Below is a small trained network, with its code and all its weights. Each question gives an input and a class and asks what happens when units are switched off, that is, made to give their printed mean instead of their output.

import numpy as np


def w(rows, s, z=0):
    codes = np.array(rows[::2]) - 128.0
    scale = np.full(codes.shape[1], s)
    scale[-1] = z or s
    return codes * scale


def norm(h):
    return h / np.sqrt((h * h).mean(-1, keepdims=True) + 1e-5)


def f(y):
    return np.maximum(y, 0)


def log_softmax(a):
    a = a - a.max(-1, keepdims=True)
    return a - np.log(np.exp(a).sum(-1, keepdims=True))


def net(x, mask):
    res = np.array(x, float).reshape(1, 4) / 4 @ E
    u = 0
    for l in range(3):
        y = f(norm(res) @ A[l][:, :-1].T + A[l][:, -1])
        res = res + np.where(mask[u : u + 4], y, B[l][:, -1]) @ B[l][:, :-1]
        u += 4
    return log_softmax(norm(res)[-1] @ U[:, :-1].T + U[:, -1])


A, B = {}, {}
E = w([
[54,255,157,88,194,110],'x0',
[157,64,127,43,86,12],'x1',
[210,212,55,166,133,130],'x2',
[117,122,125,102,112,141],'x3',
],0.0068)
A[0] = w([
[30,161,217,156,238,228,225],'0.n0',
[92,47,47,158,188,254,4],'0.n1',
[58,247,121,85,125,4,123],'0.n2',
[89,21,167,189,95,160,14],'0.n3',
],0.0079,0.0025)
B[0] = w([
[53,99,107,137,97,111,254],'0.n0',
[192,167,50,118,189,128,190],'0.n1',
[103,64,103,78,186,171,231],'0.n2',
[109,223,177,138,68,245,192],'0.n3',
],0.011,0.0076)
A[1] = w([
[143,116,16,132,194,187,34],'1.n0',
[123,54,17,148,80,36,159],'1.n1',
[133,52,247,163,75,102,165],'1.n2',
[88,172,166,133,164,121,255],'1.n3',
],0.011,0.0041)
B[1] = w([
[252,224,97,79,209,66,254],'1.n0',
[128,50,254,196,122,254,222],'1.n1',
[153,226,124,71,8,3,193],'1.n2',
[58,49,71,122,148,64,200],'1.n3',
],0.0075,0.0073)
A[2] = w([
[139,107,103,162,161,30,3],'2.n0',
[96,155,84,189,55,195,127],'2.n1',
[105,150,1,168,156,107,117],'2.n2',
[231,108,109,90,101,145,16],'2.n3',
],0.0084,0.0033)
B[2] = w([
[50,98,129,34,159,162,136],'2.n0',
[169,128,66,46,172,208,222],'2.n1',
[93,241,153,72,89,129,255],'2.n2',
[177,123,179,255,169,154,199],'2.n3',
],0.0071,0.0044)
U = w([
[159,148,111,86,197,191,248],'0',
[212,175,107,203,201,101,140],'1',
[164,158,235,124,24,65,134],'2',
[202,49,240,207,104,143,123],'3',
[42,79,120,185,147,138,150],'4',
[91,204,137,91,220,85,3],'5',
[105,23,203,91,184,1,156],'6',
],0.0097,0.0039)

Each question gives the input, the list of numbers given to net, and the class t.
The units are the neurons (one row each of A and B). Each row of codes is followed by its name. A weight is (code - 128) times the scale printed after its matrix; where a second scale follows, it is the last column's (A, B and U).
mask holds one flag per neuron, layer by layer. A switched-off neuron (its flag False) gives its mean, the last column of its row in B, instead of its output. The means were averaged over made-up inputs and are rounded, as every weight is.
A unit's drop is (log p(t) with every unit on - log p(t) with that unit switched off) / (log p(t) with every unit on - log p(t) with every unit switched off).
The circuit of an input: a set's keep is (log p(t) with only the set's units on - log p(t) with every unit switched off) / (log p(t) with every unit on - log p(t) with every unit switched off). Starting from all 12 units, units are removed one at a time, each time the one whose removal leaves the highest keep (on an exact tie, the one counted first), for as long as the keep stays at least 0.8.
circuit, biggest first: the units of the circuit, biggest drop first
top k neurons: the k neurons with the biggest drops, biggest first
k most important neurons of layer l: the k neurons of layer l with the biggest drops, biggest first
input [-6,-2,-6,-6], class 0: circuit, biggest first	0.n3, 2.n1
input [-2,1,-1,2], class 2: top 3 neurons	0.n1, 0.n2, 1.n2
input [0,8,-5,-8], class 2: top 2 neurons	1.n2, 0.n1
input [1,-2,-7,6], class 4: top 2 neurons	1.n0, 0.n0
input [-4,6,0,6], class 2: top 4 neurons	1.n2, 0.n1, 0.n2, 0.n0
input [-6,-4,2,4], class 1: circuit, biggest first	0.n1, 0.n2
input [-8,-5,-6,-5], class 0: top 2 neurons	0.n3, 0.n1
input [-2,-8,2,6], class 1: circuit, biggest first	1.n0, 0.n3
input [2,5,0,6], class 6: circuit, biggest first	0.n3
input [-8,-5,1,1], class 1: top 2 neurons	0.n1, 1.n0
input [-8,-7,-8,1], class 0: top 4 neurons	0.n1, 0.n3, 2.n1, 1.n1
input [1,-5,-1,-2], class 4: 2 most important neurons of layer 0	0.n0, 0.n3
input [-7,7,0,-6], class 2: circuit, biggest first	1.n2, 0.n2
input [8,-2,0,-5], class 4: 2 most important neurons of layer 0	0.n0, 0.n1
input [6,-2,-8,-3], class 4: top 2 neurons	0.n0, 1.n0
input [6,4,-3,-7], class 6: top 2 neurons	0.n3, 0.n1
input [-1,1,2,0], class 3: top 4 neurons	0.n3, 0.n2, 0.n1, 1.n1
input [-7,1,-7,-2], class 2: circuit, biggest first	1.n2
input [8,2,0,2], class 6: circuit, biggest first	0.n3, 1.n3
input [-1,3,6,1], class 3: top 2 neurons	1.n1, 0.n3
input [-7,5,7,1], class 3: top neuron	1.n1
input [-3,-3,1,-3], class 1: 2 most important neurons of layer 0	0.n1, 0.n2
input [-3,-4,4,7], class 1: 2 most important neurons of layer 0	0.n2, 0.n3
